[ 1.07  0.80  3.58 -1.92  0.89 -3.17 -5.81  3.69  0.89  2.27  1.26 -0.39
  3.33  2.30  2.28  1.10 -1.79 -3.69  1.60  0.46 -0.76 -1.35  2.85 -0.32
  0.43  3.33 -4.98 -2.13 -3.09 -1.31 -1.01  3.33 -0.91 -2.99 -0.45  0.23
 -2.61  2.52  2.90  1.02  2.30 -3.18  1.71] = z966
[-3.57  1.86  1.41  1.15  2.07 -0.11 -1.20 -1.02  1.18 -0.21  1.18 -3.01
 -0.87  2.00 -1.39  1.22  1.83 -0.72 -1.00  1.90 -0.85 -0.33  1.18 -0.01
  1.14 -1.36 -1.80 -1.78  0.71 -0.32 -1.45 -0.87  1.21 -0.50 -3.55  2.27
 -1.94  4.08  3.70 -0.69  2.28 -0.41 -3.68] = z567
[ 7.08  0.91  3.23  4.93 -5.97  2.08 -2.64 -1.71  3.19  1.60 -0.50  0.22
  2.48 -1.36  3.20 -0.60  0.40 -0.65  4.83 -1.22  1.91 -0.59 -1.97 -0.21
  8.12  7.50  2.28  0.33 -0.48 -2.24  0.25 -3.91  2.71 -4.37 -2.90 -1.82
  1.89  0.51 -5.80  2.25  0.20 -1.35  3.20] = z779
has: [-2.90 -4.37  2.71] | no
at: [-1.36  3.20 -0.60] | z779, 14
dup z779:  | [3.20]
z567 | [-3.57  1.86  1.41  1.15  2.07 -0.11 -1.20 -1.02  1.18 -0.21  1.18 -3.01
 -0.87  2.00 -1.39  1.22  1.83 -0.72 -1.00  1.90 -0.85 -0.33  1.18 -0.01
  1.14 -1.36 -1.80 -1.78  0.71 -0.32 -1.45 -0.87  1.21 -0.50 -3.55  2.27
 -1.94  4.08  3.70 -0.69  2.28 -0.41 -3.68]
perm: [-3.68 -0.41  2.28 -0.69  3.70  4.08 -1.94  2.27 -3.55 -0.50  1.21 -0.87
 -1.45 -0.32  0.71 -1.78 -1.80 -1.36  1.14 -0.01  1.18 -0.33 -0.85  1.90
 -1.00 -0.72  1.83  1.22 -1.39  2.00 -0.87 -3.01  1.18 -0.21  1.18 -1.02
 -1.20 -0.11  2.07  1.15  1.41  1.86 -3.57] | z567
z966 | [ 1.07  0.80  3.58 -1.92  0.89 -3.17 -5.81  3.69  0.89  2.27  1.26 -0.39
  3.33  2.30  2.28  1.10 -1.79 -3.69  1.60  0.46 -0.76 -1.35  2.85 -0.32
  0.43  3.33 -4.98 -2.13 -3.09 -1.31 -1.01  3.33 -0.91 -2.99 -0.45  0.23
 -2.61  2.52  2.90  1.02  2.30 -3.18  1.71]
q: [ 7.08  0.91  3.23  4.93 -5.97  2.08 -2.64 -1.71  3.19  1.60 -0.50  0.22
  2.48 -1.36  3.20 -0.60  0.40 -0.65  4.83 -1.22  1.91 -0.59 -1.97 -0.21
  8.12  7.50  2.28  0.33 -0.48 -2.24  0.25 -3.91  2.71 -4.37 -2.90 -1.82
  1.89  0.51 -5.80  2.25  0.20 -1.35  3.20] | z779

[ 0.76 -1.40  0.44 -3.07  0.69  0.44 -1.29  2.85 -2.02 -0.34 -0.51  0.40
 -1.98 -0.62 -1.31  3.31  0.01  0.33  1.49 -0.38  1.51 -0.70  0.00  2.11
  5.00  3.16  1.24  1.50 -0.39  5.31 -0.91  0.39  0.27 -0.25  3.28  3.69
  0.36 -5.67  0.68 -1.80  1.75  5.31  2.50  1.26 -4.74 -4.32 -2.40 -2.50
 -0.99  4.18 -2.99  3.00] : z567
[ 3.55 -2.34 -3.37 -0.66 -2.37 -4.90 -1.58 -2.69 -2.47  3.13 -1.08  2.58
 -1.88 -0.96  1.34 -0.56 -0.31 -0.43 -3.65  3.10 -0.77  4.28 -0.16 -0.21
 -5.36  4.16 -1.09 -0.48 -1.64 -4.64 -4.03  3.05 -2.78 -1.59  5.29 -1.38
 -3.03  5.54 -0.88  1.36  3.89 -4.34 -7.56 -0.04  4.92  0.95 -1.78  2.15
 -1.83  1.38 -0.66  3.13] : z219
[ 1.72 -0.29 -1.58 -0.96  0.55 -2.17 -1.47  4.17  0.33 -0.88  0.53  2.00
 -3.34 -1.77  0.37  2.55 -0.51 -2.98  0.99  2.06  1.14  2.94 -2.04  1.80
  0.57  1.80  0.76 -0.07 -0.52 -2.18 -1.00  2.02 -1.78  1.65  4.48  0.71
 -2.44  0.88 -1.44  0.44  2.83 -3.93 -0.54 -0.56  2.34 -1.22 -3.20 -1.89
 -2.75  0.95 -0.74  1.50] : z525
[-0.14  0.72  0.55  1.30  0.64 -1.00  1.57  0.77  3.42 -3.22 -1.20 -0.87
 -2.84 -0.43 -0.42  4.29  0.10 -2.99  1.08  3.54  0.14  1.29 -0.16 -0.31
  2.56  1.06 -2.41 -1.60 -0.80  0.45  0.69 -1.67 -2.21  1.44  1.35 -0.21
 -2.59 -0.26  0.65 -0.09  1.39 -3.10  0.41 -1.02  3.56  2.12 -3.81 -0.24
  0.03  2.86  3.57 -0.66] : z173
[-2.33 -0.53  2.07 -3.98  1.75 -0.59 -0.62 -3.24 -3.61 -0.24  1.99  1.98
  1.85 -2.70  0.83  2.35  3.67  3.52 -0.42 -2.58 -0.23  0.99  4.84  1.18
 -2.58 -1.02 -3.45  1.34 -2.43  1.63 -1.23  0.46 -1.23  2.72  0.82  4.18
 -3.51  2.45  0.46 -5.41 -3.87 -6.22 -1.77  1.43 -1.07  3.74  0.54  7.27
  0.95  3.59  2.77  3.38] : z148
[-0.81  0.09 -0.61  2.03 -1.48  0.50  1.02 -3.27 -0.33  2.28 -1.17 -0.09
  2.39  1.74  0.02 -4.31 -0.68  0.83 -1.68 -0.22 -2.06 -0.60  0.93 -2.56
 -4.07 -0.95  0.01 -1.50  0.59 -3.22 -0.93  0.24  0.19 -2.44 -3.20 -4.91
  1.66  2.68  0.09  2.32 -1.12  0.05 -1.90 -0.59  2.59  2.18  3.31  1.46
  1.85 -3.69  1.01 -2.95] : z437
[-1.44  2.62 -0.54 -3.28  4.64  1.81  0.78  6.85  0.98 -2.92  2.18  1.80
  4.39 -4.32  1.21  2.49  0.23  0.16  2.95 -3.42  1.85 -2.62 -0.87  3.85
  0.92 -5.28  3.00  2.26  0.93  3.97  4.60 -0.05  2.55  4.48 -0.78  4.52
 -2.46 -1.67  0.81 -3.94 -2.15 -4.99  5.88  0.37 -3.16 -1.43  3.68 -1.78
 -0.05 -2.19  0.01 -1.59] : z760
[ 1.25  0.03 -1.46  1.91 -0.82 -2.43  1.93 -1.98  1.11  0.21 -0.70  0.69
  0.15 -0.33  0.85 -0.16 -0.81 -1.19 -1.44  2.87 -1.15  1.95  0.13 -1.44
 -4.10  0.42 -1.89 -1.71  0.12 -4.31 -0.90  0.28 -1.82 -0.31  0.97 -3.58
 -2.36  4.31  0.11  1.62  1.27 -5.41 -3.45 -1.04  6.22  3.24 -0.22  1.55
  0.64 -1.11  2.53 -1.33] : z779
z148 | [-2.33 -0.53  2.07 -3.98  1.75 -0.59 -0.62 -3.24 -3.61 -0.24  1.99  1.98
  1.85 -2.70  0.83  2.35  3.67  3.52 -0.42 -2.58 -0.23  0.99  4.84  1.18
 -2.58 -1.02 -3.45  1.34 -2.43  1.63 -1.23  0.46 -1.23  2.72  0.82  4.18
 -3.51  2.45  0.46 -5.41 -3.87 -6.22 -1.77  1.43 -1.07  3.74  0.54  7.27
  0.95  3.59  2.77  3.38]
has: [-1.00  1.57  0.76] | no

[-0.02  0.99  0.09 -3.11  1.42  4.47 -7.77 -1.60 -4.15  6.78 -3.25 -1.74
 -3.18  1.42  4.47]  z148
[-0.82  0.00 -1.71 -3.18  1.42  4.47 -7.77  6.78 -1.60 -4.15 -3.25 -1.92
 -3.84  3.34 -2.01]  z525
[-2.05  1.23  0.54  1.20 -0.13 -3.51 -6.41  4.50 -1.76 -3.25  2.20  2.49
 -1.35 -2.08 -0.90]  z779
has: [-1.74 -3.18] | yes
at: [ 6.78 -3.25 -1.74 -3.18  1.42  4.47] | z148, 10
has: [ 4.47 -7.77  6.78] | yes
z779 | [-2.05  1.23  0.54  1.20 -0.13 -3.51 -6.41  4.50 -1.76 -3.25  2.20  2.49
 -1.35 -2.08 -0.90]
at: [ 1.42  4.47 -7.77  6.78 -1.60 -4.15 -3.25] | z525, 5
at: [-7.77  6.78 -1.60 -4.15 -3.25] | z525, 7

[-4.98  7.13 -2.88 -4.02  6.75  0.28  1.34  5.96  6.59 -2.67]  z437
[-3.69 -7.36 -2.91  4.92  5.75  1.05  1.38 -3.89  1.42 -7.00]  z966
[ 3.47 -1.33 -4.45 -0.02 -4.65 -4.33 -3.83  7.13 -0.44 -7.18]  z219
[-2.31 -1.87 -4.99 -1.59  5.93 -4.34 -1.58 -1.48 -4.27  5.25]  z295
[-1.49 -4.27  5.49 -1.49 -6.48  2.25  4.02 -1.87  0.55  5.87]  z779
[ 4.15 -2.90 -1.15 -6.92 -0.95 -2.87  2.98  3.97  6.56 -1.65]  z760
[-1.87  1.35  6.50  0.01 -4.15  0.83  1.41 -7.26 -1.40 -0.34]  z525
[-3.66 -1.91  5.07 -5.35  4.69  1.95 -0.68  4.80  2.60  2.15]  z173
z173 | [-3.66 -1.91  5.07 -5.35  4.69  1.95 -0.68  4.80  2.60  2.15]
at: [-1.49 -6.48] | z779, 4
at: [-1.48 -4.27] | z295, 8
dup z779:  | [-1.49]

[-0.38  0.97 -2.99  0.65  4.02 -0.84  1.33  2.19  0.27  4.83  3.51  0.80
 -4.30  1.02 -0.31 -1.81  0.31 -0.66  3.44  0.95 -2.54 -2.03  2.84  3.80
  1.95  2.64 -1.66 -1.12 -0.24  0.10  3.60  6.88  1.24  0.26  0.21  2.07
 -0.24 -1.16  4.04  3.19 -3.67 -2.53  2.98 -1.14  4.66 -3.42 -1.45] : z760
[-1.65 -0.49 -0.87  0.25  1.57  0.18 -0.57  2.01  0.79  0.35  0.79  0.50
  0.86 -1.07 -1.13  0.67 -0.57  1.10 -0.23 -1.59 -0.69 -1.16 -0.17 -0.08
 -0.77 -1.20  1.04  0.75 -0.16 -0.60  0.92  0.29  0.57  0.39  1.14 -0.06
  0.49  0.23 -0.09 -1.78  1.30  1.55 -1.26 -0.73  0.71 -0.35  0.32] : z295
[-3.10 -1.50  1.37  2.80 -0.39 -1.15 -4.27  0.32 -1.74  0.53  4.71 -2.31
 -2.98  5.06 -2.64  6.47  3.56 -0.97 -2.10  0.36 -0.62 -0.95  4.76  0.38
  1.97  0.97  4.19  1.09  0.54 -3.33  2.36 -0.29 -1.15  6.20 -3.95 -5.88
  8.05 -0.52 -2.04 -3.14  2.12 -0.94 -3.29  2.01  3.61  0.25  0.67] : z437
[-0.38  0.97 -2.99  0.65  4.02 -0.84  1.33  2.19  0.27  4.83  3.51  0.80
 -4.30  1.02 -0.31 -1.81  0.31 -0.66  3.44  0.95 -2.54 -2.03  2.84  3.80
  1.95  2.64 -1.66 -1.12 -0.24  0.10  3.60  6.88  1.24  0.26  0.21  2.07
 -0.24 -1.16  4.04  3.19 -3.67 -2.53  2.98 -1.14  4.66 -3.42  1.20] : z758
[-1.49  0.09 -2.12  0.47  2.07 -0.32  2.10  1.26 -1.18  5.13  2.94  0.01
 -4.59  0.81 -1.92 -2.68 -0.59 -1.42  4.17  1.19 -2.76 -3.02  1.97  4.18
  1.43  1.81 -1.81 -0.95 -4.59  0.61  3.41  6.71  1.65 -4.59 -0.46  1.88
 -1.17 -0.84  4.79  3.14 -2.24 -3.26  3.94 -1.10  3.54 -2.27  0.95] : z219
[ 0.67 -1.22  0.67  0.59  2.13 -0.68  1.46  0.18  0.93  0.70  1.40 -0.38
  0.10  0.08  1.40  0.00  1.40 -0.41 -0.07  1.48 -1.38  1.15  0.75 -0.16
  0.64  0.27  0.10  1.33  0.81 -0.63  0.99  0.01  1.40 -0.27 -0.28 -0.75
 -0.42  0.14 -0.48 -1.18  1.40 -0.72  0.75 -1.64  0.24  0.01 -1.51] : z779
[-4.81  0.97 -1.29  2.23 -1.00 -2.95 -3.14 -0.43 -0.68 -0.38  4.91 -0.60
 -3.91  4.83 -2.61  5.96  6.23 -2.51 -3.39 -0.19  4.83 -0.78  5.64  1.13
  2.22  1.68  7.92  2.91 -1.50 -4.75  1.42 -0.04 -2.35  7.39 -5.16 -7.09
  8.61 -2.60 -1.45 -4.04  2.34 -1.34 -1.72  4.08  0.87  1.96  2.47] : z148
[ 0.67 -1.22  0.67  0.59  2.13 -0.68  1.46  0.18  0.93  0.70  1.02 -0.38
  0.10  0.08  1.40  0.00 -1.14 -0.41 -0.07  1.48 -1.38  1.15  0.75 -0.16
  0.64  0.27  0.10  1.33  0.81 -0.63  0.99  0.01 -0.70 -0.61 -0.28 -0.75
 -0.42  0.14 -0.48 -1.18 -0.59 -0.72  0.75 -1.64  0.24  0.01 -1.51] : z525
[-1.81 -2.53  3.51 -2.03  4.04  1.24 -1.66  3.60  0.27 -0.84 -1.12 -0.38
  1.02 -2.99  0.10  2.84  0.95  2.98  0.31 -0.31  1.95 -4.30  1.33  4.66
  3.44  0.97 -0.24 -1.45  0.21 -3.67  6.88  2.19  0.26 -1.14  3.19 -0.66
  2.07  4.83  0.80 -3.42  3.80  0.65 -0.24  4.02  2.64 -2.55 -1.16] : z966
dup z437:  | [-1.15]
perm: [ 0.65  4.02 -0.84  1.33  2.19  0.27  4.83  3.51  0.80 -4.30  1.02 -0.31
 -1.81  0.31 -0.66  3.44  0.95 -2.54 -2.03  2.84  3.80  1.95  2.64 -1.66
 -1.12 -0.24  0.10  3.60  6.88  1.24  0.26  0.21  2.07 -0.24 -1.16  4.04
  3.19 -3.67 -2.53  2.98 -1.14  4.66 -3.42  1.20 -0.38  0.97 -2.99] | z758
dup z760:  | [-0.24]
dup z219:  | [-4.59]
dup z148:  | [4.83]
perm: [-4.30 -3.67 -3.42 -2.99 -2.54 -2.53 -2.03 -1.81 -1.66 -1.45 -1.16 -1.14
 -1.12 -0.84 -0.66 -0.38 -0.31 -0.24 -0.24  0.10  0.21  0.26  0.27  0.31
  0.65  0.80  0.95  0.97  1.02  1.24  1.33  1.95  2.07  2.19  2.64  2.84
  2.98  3.19  3.44  3.51  3.60  3.80  4.02  4.04  4.66  4.83  6.88] | z760

[ 1.49  1.33 -0.83  1.68 -5.17 -1.60  0.37  5.32 -2.63 -4.55  2.72 -2.56
 -1.17 -0.28]  z567
[ 1.68  2.72  1.49 -2.63 -1.17 -0.30  0.37 -0.28 -2.52  2.18 -3.09  0.62
  0.84 -4.13]  z173
[-2.63  1.33 -5.17  1.48  2.72  5.32  0.37 -4.55  1.68 -0.83 -1.60 -2.56
 -0.28 -1.17]  z758
at: [ 0.37  5.32 -2.63] | z567, 7
perm: [-5.17 -4.55 -2.63 -2.56 -1.60 -1.17 -0.83 -0.28  0.37  1.33  1.48  1.68
  2.72  5.32] | z758
has: [5.32 0.37] | yes
z758 | [-2.63  1.33 -5.17  1.48  2.72  5.32  0.37 -4.55  1.68 -0.83 -1.60 -2.56
 -0.28 -1.17]
q: [ 1.68  2.72  1.49 -2.63 -1.17 -0.30  0.37 -0.28 -2.52  2.18 -3.09  0.62
  0.84 -4.13] | z173
perm: [-1.60  1.49 -5.17 -2.63 -0.28 -4.55 -0.83 -2.56  2.72  1.68  0.37  5.32
  1.33 -1.17] | z567

[-2.61  2.01  3.26  2.01 -3.35  2.01  2.01] : z966
[-2.48  1.93 -0.10  1.82  1.82 -2.18 -0.61] : z148
[-2.48  1.93 -0.10  1.82 -0.84 -2.18 -0.61] : z567
dup z966:  | [2.01]
has: [2.01 3.26 2.01] | yes
dup z148:  | [1.82]

[-1.63 -0.46 -1.54  2.24 -0.91 -0.47  1.31  5.05]  z437
[ 1.18  0.10 -3.92  3.64  4.80  3.78 -2.16  1.18]  z779
[-1.80  2.17  0.12  1.36 -3.38 -5.09 -0.06  0.98]  z760
[-2.51 -0.54  0.52 -1.50 -4.31 -6.91  2.41  2.11]  z567
[-1.52  2.23 -1.42  2.23  0.45  2.23  2.23  2.82]  z966
[-3.17 -0.85  0.54 -0.76 -2.64 -3.70  3.19  2.71]  z148
[-2.60 -0.03 -2.28  3.73 -0.74  0.29 -0.46  2.69]  z173
has: [-3.70 -2.64 -0.76] | no
dup z966:  | [2.23]
has: [-6.91 -4.31 -1.50  0.52 -0.54] | no

[ 0.31 -2.09  0.74  0.17 -3.03  1.60 -2.35  1.91  3.48 -0.39] = z219
[ 1.02  0.05 -1.58  1.99 -0.58  0.45 -6.86  3.29 -1.34  0.47] = z148
[-1.00  0.90 -0.56 -1.37 -0.27  0.67  7.74  0.68  1.51  1.31] = z295
[-0.63 -2.48  1.77 -1.56 -1.48  1.60  0.55 -0.36  3.35 -0.62] = z758
[-0.61 -0.10  1.78 -0.86  2.05 -0.25  2.47 -3.14 -1.46 -1.41] = z779
[-0.15 -3.57  1.18 -1.00 -0.89 -0.49 -2.07 -0.49 -0.49 -0.75] = z567
[ 0.70  2.37 -1.06 -0.22  1.13 -4.88  5.83 -6.66 -0.08  0.55] = z760
[-0.32 -1.17  1.52 -0.45  0.47  0.83 -1.30 -0.66 -0.18 -1.15] = z129
[ 1.74 -1.41 -2.49  2.01 -2.74  0.67 -6.01  2.47  2.40  1.11] = z525
[-1.05  2.95  1.11 -0.60  1.00 -1.88  2.50  0.72 -2.65 -0.08] = z173
dup z567:  | [-0.49]
at: [-0.32 -1.17  1.52 -0.45  0.47  0.83 -1.30] | z129, 1

[ 2.06  0.30 -2.11  1.31  2.17  3.64 -0.67 -2.19 -4.00 -3.29  2.86 -0.21
  2.32  1.72 -2.82 -2.80 -6.16  0.52 -1.62  0.28 -2.40] = z148
[ 1.39  0.82 -2.27  0.78  1.99  3.57 -0.18 -2.47 -3.10 -2.97  2.36 -0.37
  1.91  1.64 -2.29 -2.13 -4.34  0.39 -0.96 -0.32 -1.91] = z295
[-0.60 -1.54  1.99  1.22  2.17  0.29 -0.54  0.82 -1.07 -1.81  0.12 -2.03
 -1.03 -0.46 -1.95  0.05  2.09  3.47 -1.22 -3.20  1.28] = z173
[-2.51 -3.93 -0.70  0.89  0.91 -0.86  1.20 -0.60 -1.58 -1.62  1.79 -3.93
 -0.94  2.75  0.07  2.86  2.26  3.58 -4.21 -6.95 -0.20] = z437
[-0.61 -3.42  4.58 -7.57 -1.07  5.98 -4.32 -1.97 -0.43 -4.57 -0.32 -1.82
 -1.06 -0.52 -1.95 -0.09  2.10  3.37 -1.25 -2.98  1.44] = z525
[-0.45 -4.11  3.00 -4.92 -0.73  4.11 -2.37 -0.86 -4.11 -4.17 -0.30  0.00
 -2.28 -2.31 -0.40  1.99 -0.94 -4.11  3.21 -2.25  2.66] = z567
[ 3.43 -3.42 -1.81  0.00  1.31  2.16  5.97  5.24 -3.12 -2.45  1.43 -1.95
 -0.46 -2.03 -1.03 -1.60  2.26  2.23  0.28 -1.24 -0.13] = z966
[ 3.43  0.79 -1.81  0.00  1.31  2.16  5.97  5.24 -3.12 -2.45  1.43 -0.84
 -3.39 -0.46 -4.53 -1.60  2.26  2.23  0.28 -1.24 -0.13] = z219
[-0.60 -1.54  1.99  1.22  2.17  3.50 -0.54  0.82 -1.07 -1.81  0.12 -2.03
 -1.03 -0.46 -1.95  0.05  2.09  3.47 -1.22 -1.01  1.28] = z129
[-1.96 -0.67  2.04 -1.94 -0.75  0.84  2.08  3.32 -0.99 -0.14 -0.82 -2.97
  0.24 -0.27 -1.90  1.13  2.69  3.54 -0.14 -6.65  1.33] = z779
at: [-1.95 -0.09] | z525, 15
q: [-0.60 -1.54  1.99  1.22  2.17  3.50 -0.54  0.82 -1.07 -1.81  0.12 -2.03
 -1.03 -0.46 -1.95  0.05  2.09  3.47 -1.22 -1.01  1.28] | z129
z173 | [-0.60 -1.54  1.99  1.22  2.17  0.29 -0.54  0.82 -1.07 -1.81  0.12 -2.03
 -1.03 -0.46 -1.95  0.05  2.09  3.47 -1.22 -3.20  1.28]
has: [ 1.79 -3.93] | yes
dup z567:  | [-4.11]
z567 | [-0.45 -4.11  3.00 -4.92 -0.73  4.11 -2.37 -0.86 -4.11 -4.17 -0.30  0.00
 -2.28 -2.31 -0.40  1.99 -0.94 -4.11  3.21 -2.25  2.66]

